Below is a small trained network, with its code and all its weights. Each question gives an input and a class and asks what happens when units are switched off, that is, made to give their printed mean instead of their output.

import numpy as np


def w(rows, s, z=0):
    codes = np.array(rows[::2]) - 128.0
    scale = np.full(codes.shape[1], s)
    scale[-1] = z or s
    return codes * scale


def norm(h):
    return h / np.sqrt((h * h).mean(-1, keepdims=True) + 1e-5)


def f(y):
    return y / 2 * (1 + np.tanh(0.7978845608 * (y + 0.044715 * y**3)))


def log_softmax(a):
    a = a - a.max(-1, keepdims=True)
    return a - np.log(np.exp(a).sum(-1, keepdims=True))


def net(x, mask):
    res = np.array(x, float).reshape(1, 6) / 4 @ E
    u = 0
    for l in range(4):
        y = f(norm(res) @ A[l][:, :-1].T + A[l][:, -1])
        res = res + np.where(mask[u : u + 3], y, B[l][:, -1]) @ B[l][:, :-1]
        u += 3
    return log_softmax(norm(res)[-1] @ U[:, :-1].T + U[:, -1])


A, B = {}, {}
E = w([
[104,124,132,114,117,115,113,115,142,114,127,112],'x0',
[128,210,77,100,49,162,105,90,66,70,61,158],'x1',
[135,108,116,105,152,155,120,150,115,110,129,123],'x2',
[68,119,187,174,122,203,106,124,118,150,12,125],'x3',
[117,126,153,142,101,112,147,146,128,90,130,121],'x4',
[121,181,105,15,106,31,158,205,60,167,113,131],'x5',
],0.011)
A[0] = w([
[203,153,74,229,55,169,2,132,146,105,234,103,202],'L0N0',
[210,166,41,149,73,188,127,24,76,25,105,112,2],'L0N1',
[64,112,210,108,150,150,164,199,59,238,74,61,1],'L0N2',
],0.0058,0.0035)
B[0] = w([
[144,71,182,130,165,75,207,23,62,79,123,127,252],'L0N0',
[81,136,237,169,123,99,2,52,13,193,142,193,236],'L0N1',
[42,40,141,46,86,67,35,39,126,167,163,236,230],'L0N2',
],0.01,0.0043)
A[1] = w([
[116,255,148,68,82,85,83,215,41,200,40,77,109],'L1N0',
[113,253,150,104,130,210,82,98,74,87,47,179,81],'L1N1',
[207,202,25,87,58,147,179,101,87,81,153,175,2],'L1N2',
],0.0059,0.0048)
B[1] = w([
[28,132,247,161,99,207,109,177,137,149,74,165,253],'L1N0',
[7,186,93,116,89,108,225,154,108,104,162,180,226],'L1N1',
[144,152,75,215,131,108,97,42,39,80,39,151,156],'L1N2',
],0.011,0.0052)
A[2] = w([
[114,91,137,129,107,162,51,95,208,177,110,133,17],'L2N0',
[119,162,64,83,129,44,136,209,84,197,153,61,2],'L2N1',
[131,54,181,253,125,214,89,98,117,157,10,119,41],'L2N2',
],0.0055,0.0017)
B[2] = w([
[142,126,162,170,90,155,163,153,166,160,167,109,170],'L2N0',
[132,127,172,100,115,146,138,176,95,168,91,154,164],'L2N1',
[152,159,107,75,119,125,91,251,163,115,107,99,253],'L2N2',
],0.016,0.0047)
A[3] = w([
[128,155,81,159,98,108,121,104,129,95,164,157,3],'L3N0',
[99,220,84,127,87,153,114,125,70,97,6,132,99],'L3N1',
[137,170,77,78,98,97,183,168,114,151,146,156,215],'L3N2',
],0.012,0.0018)
B[3] = w([
[10,111,117,121,150,164,79,101,141,112,141,129,137],'L3N0',
[229,73,53,132,208,111,193,95,193,161,195,43,251],'L3N1',
[186,140,102,120,79,237,152,174,235,111,100,155,169],'L3N2',
],0.012)
U = w([
[179,92,80,168,191,122,188,82,147,105,212,20,2],'0',
[101,117,140,109,104,187,153,229,203,194,109,96,193],'1',
[44,91,189,92,104,77,54,81,6,166,119,231,187],'2',
],0.011,0.002)

Each question gives the input, the list of numbers given to net, and the class t.
The units are the neurons (one row each of A and B). Each row of codes is followed by its name. A weight is (code - 128) times the scale printed after its matrix; where a second scale follows, it is the last column's (A, B and U).
mask holds one flag per neuron, layer by layer. A switched-off neuron (its flag False) gives its mean, the last column of its row in B, instead of its output. The means were averaged over made-up inputs and are rounded, as every weight is.
A unit's drop is (log p(t) with every unit on - log p(t) with that unit switched off) / (log p(t) with every unit on - log p(t) with every unit switched off).
top k neurons: the k neurons with the biggest drops, biggest first
top k neurons in layer l: the k neurons of layer l with the biggest drops, biggest first
drop of u: that unit's drop, to one decimal
input [-7,5,1,7,-4,-5], class 0: top neuron in layer 3	L3N1
input [3,7,1,7,4,6], class 1: top 2 neurons	L1N0; L3N1
input [3,1,8,4,-3,0], class 0: top 4 neurons	L1N1; L3N1; L1N0; L2N2
input [-4,5,1,-1,0,3], class 0: top 3 neurons	L3N1; L1N2; L2N1
input [-6,2,4,-8,-5,-5], class 2: top 2 neurons	L3N1; L0N1
input [-8,8,-7,-5,-5,7], class 0: top 2 neurons	L3N1; L1N2
input [2,0,5,1,-5,-7], class 1: top 2 neurons	L2N2; L3N1
input [4,2,-5,-5,-5,8], class 0: top 3 neurons	L3N1; L1N2; L0N2
input [6,6,4,-1,4,1], class 0: top 2 neurons	L3N1; L0N2
input [-3,-7,-7,-4,-6,2], class 1: top 2 neurons	L3N1; L2N1
input [6,-2,5,2,8,-8], class 1: top 2 neurons	L2N2; L3N1
input [-2,-7,-7,-8,3,8], class 1: drop of L3N2	0.1
input [1,-7,0,2,-7,3], class 2: drop of L0N2	0.4
input [-4,-5,-3,-5,3,6], class 1: top neuron	L3N2
input [-6,-7,0,3,2,6], class 2: drop of L0N2	0.4
